Facts:
ψ truna <- badin
ψ flunoklan <- bagril fesa sunos
ψ pifli <- bivas
ψ klazek <- bofigre
ψ kleban <- bosta geklun triskek
ψ vofa <- daskigril
ψ batri <- dobrugra grakas
ψ fligol <- doronin
ψ dafi <- drimis
ψ sofos <- drumo
ψ drumo <- fiklin
ψ bagril <- flomak fluputi
ψ suziflum <- fluku loflan
ψ grepal <- fuzel grobor
ψ klimor <- grepal
ψ kevebrun <- greplo
ψ badin <- grisis kege peplavur
ψ breban <- grorul
ψ guza <- kladra tede
ψ dubrar <- klavel
ψ zusinul <- klazek
ψ grukluflo <- klipler kudin
ψ manum <- klodeden lupa
ψ lupa <- kufis nure zosketru
ψ pegri <- mafatil
ψ kudin <- nistas vibrum
ψ venustok <- postum
ψ soler <- setrur
ψ mukizal <- steflus
ψ luru <- vufli
ψ kimam <- zeki
bagril Ω saklano dragrem
bopor Ω kastim
breban Ω skitrer
brenil Ω dilur ridus
briplu Ω tede klavel
dafi Ω mopel
dibra Ω venustok mopel tiliflan
drarek Ω nodrak tiliflan
drikos Ω brozus lagran
dristul Ω postum
drumo Ω sunos venustok tede vukun lomu
fafes Ω vukun
fesa Ω kimam
flomak Ω pegri drufi monam
florove Ω suziflum gotropos
fludal Ω kloreze flogrol
fluku Ω plumalu
furo Ω bofigre skitrer
fuzel Ω kiplum
geklun Ω fefi
grakas Ω feza mopel
greku Ω trefak bivas gotropos
grobor Ω bivas kufis
grorul Ω bofigre drufi vufli
kaber Ω sunos groba gimifi
kladra Ω kevebrun
kleban Ω kufis
klimor Ω triskek gotropos
klipler Ω vufli plopen
klodeden Ω tiliflan
lasisus Ω steko brubrakles
liplar Ω grepal truflal kloreze
loflos Ω brozus fligol truflal
mafatil Ω lagran truflal
meklon Ω tobru bustel fluputi dragrem
mukizal Ω tobru kege lagran mukol
nugu Ω turur
peplavur Ω luru pifli
petram Ω grudigrim plumalu kiplum
platon Ω vufli steko greplo
rubos Ω dilur
setrur Ω sunos fivok mukol
skama Ω doronin lomu
skupus Ω flidaka
sofos Ω fligol
soler Ω kevebrun saklano fivok plagro flogrol
tabral Ω steko groba
tiflosun Ω suziflum trekluk
trenu Ω dilur fluputi plagro
truna Ω skolis saklano
vibrum Ω pifli
vofa Ω nistas
votru Ω plumalu
vusu Ω brozus postum stoples pifli vukun
zeki Ω tede plopen
zusinul Ω droveram klavel greplo
[badin gotropos] σ suziflum
[bagril niras vusu] σ nugu
[bivas skupus] σ tiliflan
[bofigre klipler plopen tede] σ brozus
[bopor drimis fefi peplavur] σ venustok
[bosta lupa turur] σ pegri
[briplu daskigril dibra dubrar zokir] σ nodrak
[brubrakles flomak kiplum manum meklon mukol toral trefak] σ gimifi
[dilur flidaka lagran liplar zudrebrir] σ batri
[dobrugra fesa platon steflus] σ plumalu
[doronin fimum flogrol fluku kege loflan zosketru] σ pifli
[drikos loflos] σ fligol
[droveram vukun] σ rostir
[drufi florove furo skuna sofos triskek] σ klimor
[drumo fivok kladra mafatil] σ kaber
[feza grepal] σ bustel
[fiklin] σ norim
[fipu fluputi lomu mopel petram] σ dafi
[flapifer fludal fuzel grorul] σ fafes
[geklun] σ truna
[grakas skolis] σ dristul
[greplo] σ skitrer
[grisis] σ brenil
[groba zeki] σ breban
[grobor votru] σ zusinul
[grudigrim truflal] σ kastim
[klavel nistas setrur] σ kleban
[klazek kufis] σ sugrum
[kliplos] σ kevebrun
[klodeden postum tiflosun] σ vofa
[kloreze trenu] σ drarek
[kudin stoples] σ soler
[lasisus] σ greku
[monam] σ ridus
[mukizal] σ grukluflo
[nure] σ kimam
[rubos steko tobru] σ tabral
[saklano] σ plagro
[skabru skama] σ tritrus
[sunos] σ trekluk
[vibrum] σ dragrem
[vufli] σ guza

Known rows:
liplar: [ -5  -2  14   8   9   6  -8  -7   4  -1   7 -12  -8   1   3   2 -10  -6
  -8   2  31 -39 -23 -10   5 -15   4  -7  10  -3  15 -17  -9   6 -11]
lagran: [ -1  -3  19   4   4   6 -11  -5  10   2  11  -9 -10  -5   5  11  -3  -5
 -10  -7  30 -37 -23 -12   7 -20  -7   1  12  -6  11 -19  -6  -2 -13]
fipu: [ -3  -7  19   6   7   7 -14  -2  13   0   8 -12  -7   2   5  11  -7  -7
  -9  -4  30 -38 -22  -5   2 -15  -4   3   9 -10   8 -15  -7  -4 -12]
fludal: [ -7  -4  15   9  11   6  -9  -7   5  -2   7 -12  -6   5   1   2 -11  -6
  -9   4  30 -38 -24  -6   1 -12   5  -6   7  -4  12 -17  -7   7 -10]
manum: [-16  -9  35  26 -16   5 -15  -9   0  -4 -10   3  29   2  19   7   0  -6
 -16   9  29 -40 -36 -21 -19 -21   7   4  -4 -16  13 -25  15   7 -22]
lasisus: [ -9  -6  15  11   9   7 -12 -10   5  -4  -2 -12  -5  12   4   3 -13  -8
  -8   5  33 -38 -25  -5   0  -9   7  -5   4  -7  14 -13 -11   7  -4]
sofos: [ -1   2  32   9  21   9 -20 -19 -11  -6  10  -5  -2  18  -8   1  -6   3
 -15  -2  34 -30 -25 -11   7  -6  -3 -17   1   0   5  -9  -3  24  -6]
dibra: [-13   4  13   8  16  10 -13   3  -5   0   5 -20   1   5   5   4 -12  -3
  -1   9  36 -50 -16   1  -6 -11   8  -4   5  -2   8 -11 -12   6 -17]
bosta: [  0  -9  14   0   8   0  -5  -8  14   0  11  -8  -7  -3  -3  14  -4  -2
  -2  -8  33 -33 -27   2  -4 -17  -8  -1   5 -18   7 -12 -12  -4 -13]
turur: [ -5  -6  20   7   6   6 -15  -5  11  -1   9 -11  -5   4   3  11  -6  -5
 -10  -4  30 -37 -23  -5  -1 -14  -4   3   7 -10   7 -15  -6  -2 -11]
kufis: [ -3 -10  24  14  -3  -4 -18  -3  16  -6  -2  -1   2 -17  14  14  -1 -13
 -11  -1  34 -40 -45 -13  -6 -29  -3   6   2 -11   9 -16  -6   9 -15]
fefi: [ -4  -6  20   7   6   7 -14  -4  11   0   8 -11  -6   3   4  11  -7  -5
 -10  -4  31 -37 -23  -5   0 -14  -4   3   8 -10   7 -15  -6  -3 -12]
bopor: [ -7  -5  14  10  12   6 -10  -7   4  -3   5 -13  -5   7   3   2 -11  -7
  -8   4  31 -39 -23  -6   1 -11   5  -6   7  -5  12 -14  -9   7 -10]
grobor: [ -3  -8  10   5  14   1  -3 -10   7  -3   7 -10  -6   2  -3   4 -11  -4
  -1   0  32 -35 -27   1  -4 -13   2 -10   4 -10  11 -12 -12   7 -10]
tabral: [  5 -16   8  -6   9   3 -11 -16  28  -7 -27 -21  -8  12   3   1 -14   2
  -2   2  16 -16 -23 -10   1  -4  16  21  -3  -7  17 -18  -9  24 -22]
klimor: [ 16 -14  24 -10  24   2 -16 -24  14  -9 -15 -14  -4  21 -14  -1  -8  13
  -8  -6  18  -6 -25  -9   4   3   7   9  -8  -4   5 -11   1  41 -24]
greku: [  7 -15   9  -8  11   1  -9 -14  29  -7 -21 -20  -7   8  -1  -2 -13   4
  -3   1  12 -16 -24  -9  -1  -5  16  21  -1  -4  14 -20  -5  26 -28]
truna: [  2 -13   5   0   2  13 -18 -19  33 -14 -20 -18  -3   9  -3 -18 -23  -5
 -17  13  20 -10 -11 -10   8   5  25  29   1   0   0 -27 -14  14 -27]
flunoklan: [ -7 -10  24  -4   3  11 -19   0  29 -12 -22 -27 -11  24  14   7  -2  -1
  -7  -1  -5 -18 -25 -17  10   1  -1  37  11  13  21 -27  14  11 -30]
kastim: [  9 -16  13 -11   4   2 -13 -11  35  -4 -17 -19  -7   5   1   8  -7   5
  -5  -6  13 -15 -23  -9  -1  -8   6  29   1  -9  10 -20  -3  16 -30]

Rows:
No name comes twice in this set of rows, the named rows included.
[  6 -19   8  -7  13  -3  -7 -10  34  -6 -14 -19  -7   4  -7  -6 -15   4
  -6   1   6 -16 -25  -6  -5  -6  16  19   1  -1   9 -24   3  29 -32]	brenil
[  7 -17  12  -7  11   2  -9 -10  27  -4 -17 -23  -7  11  -3  -5 -15   3
 -10   1  10 -16 -21 -11  -2  -2  17  20   1  -1  13 -22   5  29 -30]	soler
[  9 -17  16 -10   5   3 -13  -8  34  -3 -16 -20  -8   9   0   5  -8   4
 -11  -6  10 -14 -20 -10  -1  -5   7  30   1  -7   9 -22   6  20 -31]	kevebrun
[ -1  -4  34   8  17   6 -28 -17   2  -6  10   0  -2  14  -6  10  -3   2
 -11  -8  33 -28 -27  -4   4 -11  -9  -6  -1 -10  -1  -6  -7  10  -5]	drufi
[-11   2  18   5  11  10 -17   5   3   2   9 -17   0   2   6  12  -7  -3
  -3   1  35 -48 -15   1  -7 -14   0   5   7  -7   3 -11  -8  -5 -20]	mopel
[ 12 -16  17 -11   5   6 -13  -6  32  -1 -18 -24 -10  10   4   7  -8   3
 -10  -7  13 -16 -16 -13   3  -4   7  30   3  -8  12 -20   5  17 -30]	batri
[ -4  -6  22   7   6  10 -14   0   9   1   7 -15  -8   7   6  10  -7  -7
 -14  -4  30 -38 -19  -7   2 -11  -3   5   9  -9   8 -15   0  -2 -12]	dubrar
[-10  -8  16  11  10   8 -13 -10   5  -5  -5 -13  -6  13   6   5 -14 -10
  -6   5  34 -38 -24  -4   1  -9   8  -5   3  -9  16 -12 -12   5  -2]	platon
[-21  -7  17  19   1   4  -4 -18  -1  -4   1   0  21  12   1  -6 -10   1
  -2  11  22 -37 -23  -5 -19 -14  14 -12  -1 -13  12 -25   1   2 -18]	meklon
[ -7   2  -8  11   2   4   2 -11   9 -11  26 -21  -5  12  -4   2  -5   3
 -26   5  40 -32 -53   2 -13   4   2  -6  10 -11  13 -18 -23  11 -13]	fluku
[-10   1  17  16   7  -2 -16   0   1  -6  -4  -8   8 -14  13   7  -6  -9
  -4  11  40 -49 -38  -9  -9 -23   8  -2   1  -3  11 -13 -11  18 -20]	klodeden
[  4  -7  13  18  16   6  -8   0   3  -4   9 -17  -1  11   6  -2  -8  -3
 -10   2  28 -31 -26  -7   5  -2   9  -9  12 -12  11 -13 -17   4 -18]	petram
[  9 -18  13 -10   5   2 -13 -12  36  -5 -19 -18  -8   7   2   8  -8   4
  -5  -6  13 -14 -23  -9  -1  -7   8  29  -1 -10  11 -19  -4  16 -27]	skitrer

Now the same elements, written a new way:
Known rows:
mukizal: [ -2   2   3   0  -6   3  -5   0  -3  -1  -1  -2  -2   0  -7  -2  -2   6
  -4   3  -4  -7  -9   1   3 -11   1  -8   5   1  -3   5  -1  -1   3   1
  -3  -1  -5  -6   7   3]
nodrak: [-15  -5 -15  -8   8   9  10   9  11   5  15   5  -3  -6  -3  14  -7  -4
  -5  -3  12   6  12   1  10   8   2  15  -5 -10   0   5  -3  -5  -1  15
   9   2  19   4 -10  -1]
truna: [-11 -10 -12 -11   2  11  -3  -4   7   5  15   8  -3 -12  -1  11   3   5
  -8  -3  12  -5   7  -1   8  11   1  24 -11 -20   6   1   0  -3   4   6
   2   6  12   3 -17  -2]
liplar: [ -6   5   2   0  -4   2  -1   2  -3  -3  -1  -7  -3   3  -7   2  -3   3
  -5   7  -5  -8 -12   4   1 -11   2 -12  11   5  -4   5  -1  -4   6   2
  -2  -1  -2  -5  10   1]
flidaka: [ -3   4  -2   1   0  -1   8   7   2  -2  -4  -7  -3   4  -6  -4  -2  -2
  -2   5  -4  -4  -5   1  -1 -14  -3 -10  11   9   0   0   2  -2   2   2
   2   0   2   1   7  -1]
gimifi: [ 19 -11  15  -4   2 -15 -22   0  16  23  24  41  -8 -30   6   2  13  22
  -5 -17  -6   3  52   3   5  42  -8  -6 -18 -18  61   9 -16  -8   7   1
  13   9 -29  -9  -9  -8]
skama: [ -2   1   4   0  -5  -1  -1   3  -2  -2  -2   0  -3   1  -5  -2   1   5
  -1   1  -7  -1  -6  -3   3 -13   0  -7   8   7  -4   2   1  -1  -1   3
   0  -5   1  -4   5   6]
flapifer: [ -2   3   0   1  -2  -1   3   4  -1  -2  -4  -5  -4   3  -7  -4   0   1
   0   3  -4  -4  -5   0   0 -12  -2  -9   9   8  -1  -1   3  -1   1   0
   1  -1   0  -1   6   2]
skabru: [ -1   3   1   1  -3  -1   1   3  -1  -1  -5  -3  -4   3  -6  -3   0   2
   0   3  -5  -3  -4  -1  -2 -11  -2  -7   7   7   0  -1   2  -1   0  -1
   0  -1  -1  -1   5   1]
drufi: [ 10  -1   5   1  -8 -16 -13  -1  -9   6 -31   4 -17  -4   3 -10  17  10
  17  -3  12 -12  -1  -3   2  -5  -9  -3  -9  -5 -21 -18  19   7 -15  -7
  -5  -4 -16  14  -1   8]
pegri: [-10  -8 -16  -3   9   4  -1   6   8  12  11   8  -7  -7   0  13  -6  -1
  -2  -3  19   2  11   2   5  13  -4  16  -9 -13   1  -2  -2  -9   0   7
   4   0  12   7 -14  -5]
kimam: [ -9  -7 -15  -6   6   4   1   4   7  10  11  10  -4  -8  -2  14  -5  -2
  -2  -5  17   4  13   1   4  16  -2  18 -10 -16   2   1   1  -5  -4   8
   5   2  11   4 -14  -4]
peplavur: [ -4  -2  11  -5  -3  -8   8 -21  -5 -18  -2 -14   8  -2  15  -2  20  -3
 -14   9 -21 -10 -16  -4  -2   1   8  -2   6   6   1  -6   9   7  20 -10
  -8  10   7  -1  -2   0]
bustel: [ -6  -7 -17  -7   6   9   1   4   9  10  11   8  -3 -10  -1  10  -7   1
  -3  -5  17   0  11   4   6  12  -2  18 -12 -20   4   3  -3  -2  -2   7
   3   5   8   5 -12  -4]
fligol: [ -9  -7 -16  -5   8  -2   4   2   7  12  10   8  -4 -10   0  18  -8  -2
  -4  -3  18   5  11   5   5  17   0  14 -11 -20   0   4   1  -3  -1   8
   3   2   6   2  -9  -5]
greplo: [ 7  2  5  6  5 -4  3  1 -1 -6 -5 -7  5  7 11 -9  3 -6  2  0 -1  1 -4  0
 -1 -2 -1 -9  3 10 -4 -6 -4  0  3 -6 -5 -2  1  4  4 -3]
rostir: [-10  -7 -13  -6   6   6  -1   3   7   9  12  10  -6  -8  -2  15  -5   0
  -1  -4  15   3  11   1   5  14  -1  18 -11 -15   1   3  -1  -6  -2   9
   5   1  11   3 -14  -4]
klazek: [  6   6   9   4   1   2   2  -3  -6 -10  -2  -8   7   5   7  -6   3  -5
   3   2  -7  -2  -5   2  -4   2   4  -7   1   9  -5  -1  -1   1   3  -4
  -4   1  -1   0   6  -2]
klodeden: [  4   3  20   0  -2  -1   5 -10   7 -18  -3  -8  14   8   4  -6   2   1
   4   3  -8   5  -2  -5  -1  -5   4  -3   3   7 -13   1  -7   3  -2   0
   6  -8  -1   2   5   6]
mafatil: [  2   7  10   2  -1   1   0  -5  -6 -11  -2 -10   7   4   5  -1  -1  -3
  -2   6  -8  -5 -10   6  -1   1   9 -11   3   4  -8   4  -2   1   6  -2
  -7   2  -5  -5   9  -1]

Rows:
No name comes twice in this set of rows, the named rows included.
[  7   4   6   4   2  -8   8  -2  -4  -8  -5  -8   7   3  10  -1   0  -7
   0   3  -8   3  -4   4  -3   2   4 -11   4   5  -7   0   1   5   2  -3
  -4   0  -5  -1   9  -1]	postum
[ 16  -1  30   3   3  -4 -25  -3  -9   3   6   9   8  -2  12 -10  13  12
  -1  -1 -15   1  14   0  -2  19  10 -20  -1  17  33   1 -12  -3   9  -7
   0   8 -37  -2   3  -6]	flomak
[  0  -4   7  -5  -1  -5   9 -18  -3 -19  -4 -14   7  -1  14  -8  22  -4
 -11   8 -18 -11 -12  -7  -4  -1   5   1   4   6   7 -11   9   9  18 -12
  -8  12   8   3  -5  -2]	grisis
[-10  -5 -17  -6   8   4   6   6   9   9  10   5  -5  -7  -2  13  -5  -5
  -1  -2  17   4  13   3   3  13  -2  16  -8 -13   3   0   2  -5  -2   8
   8   4  13   7 -11  -4]	plumalu
[  5   1  -5   0  -2   2   5   5   3   0  -8  -5  -1   2  -4 -10  -2   2
  -2   0  -2  -7  -3   1   0 -14  -5  -7   5   1   4  -2   1   6  -1  -2
  -1   3  -4   1   8  -1]	saklano
[  4  10  12   4  -3   5   1  -5  -9 -11  -1  -9   5   6   3  -4   4  -7
   5   3 -11  -4  -4   1  -8   6   6  -4   1  11  -6   2   0   0   3  -3
  -2   1   3  -3   5   0]	grobor
[  0   1   1   0  -3  -3   7   4   1   0  -5  -1  -2   2  -5  -5   1   1
   1   0  -7   0  -1  -4   0 -13  -3  -6   8   7   1   0   3   4  -4   2
   4  -2   2   0   5   5]	feza
[  5   7   5   3   1  -2   8  -2  -4 -10  -5 -11   6   6   4  -6   3  -9
   5   3  -8   0   0   0  -8   3   2  -5   3  11   0  -3   3   3   1  -4
   1   4  -1   3   5  -2]	bivas
[ -3   4   2  -1  -6   3  -2   3  -2  -3  -2  -5  -3   2  -7  -3  -1   5
  -3   4  -5  -8  -9   2   1 -13   1  -9   7   3  -2   2  -1   0   3   0
  -2   0  -3  -4   7   2]	fludal
[ -2   1  -2   1   1  -5  11   9   3  -2  -4  -4  -1   2  -2  -4  -2  -1
  -3   3  -5   1  -4  -1   4 -16  -2 -12  11   9  -2   0   0   2  -1   4
   1  -3   4  -1   9   3]	lomu
[-16  -4 -11  -9   5  12   6   7   8   5  19   7  -3  -8  -3  15  -6  -1
  -4  -2  10   5  10   0  12   9   4  15  -5  -8  -2   7  -5  -7   0  16
   9   0  21   2 -11   1]	dafi
[  7   3  22   3   2  -5   3 -16  14 -23  -8 -13  16  13   5  -7   0   0
   4   7   0   5  -3  -2  -6  -4   1  -3   2   2 -15   0 -11   0  -1  -5
   8 -10  -7   6   5   1]	nure
[ 17  -4  11  13  -3  -6   0 -31  10 -17 -12  -9  29  24  -1  -8 -13  -3
   4   0  -6  27 -20 -13 -24 -14  -6  16   2   0  -9  -1  -8  12  -8 -23
  -3 -18  -7  -8  -1   1]	zosketru
[  1   4  10   6   2   3  -5  -1  -5  -9  -1  -6   4   8   7  -6   3  -3
   0   4  -3  -4 -11   0  -1  -2   4  -8   5  14  -7  -3  -6  -7   7  -5
  -7  -4   0   1   3  -2]	grorul
[ -7  -8 -14  -8   7   3   7   5  10   9  11  12  -3 -10   1  13  -4  -2
   0  -8  13   9  17  -2   8  11  -2  19 -11 -15   2   2   1   1  -8  11
   8   1  14   5 -14   1]	tiliflan

